[[3.09 7.92]
 [5.02 2.53]]
->
[7.92 5.02]

[[3.78 3.75 3.83 6.55 4.03]
 [4.86 4.80 4.30 3.57 4.46]
 [4.25 5.40 5.39 4.40 5.25]
 [6.72 3.58 4.89 5.16 5.20]
 [5.07 3.65 4.46 6.45 5.01]]
->
[4.03 3.57 5.39 3.58 5.07]

[[ 1.74  3.22 -2.04 -5.20]
 [ 2.80  0.00 -0.63 -6.09]
 [-0.10  4.30 -1.82 -7.15]]
->
[-5.20 -0.63  4.30]

[[-2.49 -5.57 -7.75]
 [ 2.01  0.61 -1.30]]
->
[-7.75  0.61]

[[ 1.74 -0.72 -1.22]
 [-0.43  8.42 -0.38]
 [ 4.51 -5.99  1.04]
 [ 0.94 -3.46 -0.95]
 [ 8.10  7.14 -5.99]]
->
[-1.22  8.42  4.51]

[[-2.23 -0.40 -5.11  3.23]
 [-7.36 -5.72 -5.13  1.96]
 [-1.58  0.74 -8.94  1.56]
 [-3.15 -3.31 -0.76 -1.83]]
->
[ 3.23 -5.13  0.74 -3.15]

[[ 1.12 -6.41  1.44  3.62 -4.80]
 [ 2.80  0.29  1.44 -3.38  0.51]
 [ 2.26 -3.33  2.76  2.41 -2.51]
 [ 0.15  4.27 -1.42 -3.46  3.77]]
->
[-4.80 -3.38  2.76  4.27]

[[-4.48 -1.46 -7.09  3.94 -2.58]
 [-2.81 -5.56 -6.42  3.03 -2.63]]
->
[-2.58  3.03]

[[ 4.46  6.57 -3.53  5.07]
 [-3.29 -1.08 -4.98 -5.85]
 [-5.97  4.46 -5.56  3.71]
 [-2.88  1.45 -2.06 -7.57]]
->
[ 5.07 -4.98  4.46 -2.88]
---
[[ 1.98 -3.04  1.48  2.81 -5.23]
 [-2.15 -6.54 -3.86 -0.31 -5.66]
 [-2.09  0.23 -2.31  1.06 -0.82]
 [-1.33 -3.70  4.38 -2.73  0.54]]
->
[-5.23 -0.31 -2.31 -3.70]

[[-2.27  2.54  0.25]
 [-3.85 -2.15 -2.49]
 [-3.49  1.69 -0.49]
 [-2.20 -8.79  1.27]
 [ 5.22  5.72 -1.96]]
->
[ 0.25 -2.15 -3.49]

[[-4.62 -8.18  3.38  5.11]
 [-4.47 -6.33  1.18  7.58]]
->
[5.11 1.18]

[[-2.92 -0.79 -1.68 -2.86]
 [-3.35  1.06  1.47  1.80]
 [ 7.15 -2.87  2.46 -4.91]]
->
[-2.86  1.47 -2.87]

[[ 4.22  3.39 -4.57]
 [-8.51 -0.52 -0.68]]
->
[-4.57 -0.52]

[[ 0.55  5.60 -4.88]
 [-6.04  1.52  4.57]
 [ 5.25  7.67 -4.12]]
->
[-4.88  1.52  5.25]

[[ 7.59  7.77  8.09]
 [-3.79 -4.21 -4.82]
 [-3.35 -2.98 -3.54]]
->
[ 8.09 -4.21 -3.35]

[[ 0.13  6.50  5.68]
 [ 7.43  0.41 -1.20]]
->
[5.68 0.41]

[[-1.03 -1.52]
 [ 7.28  7.13]
 [-0.58 -1.84]
 [ 4.80  6.24]
 [-8.52 -8.95]]
->
[-1.52  7.28]
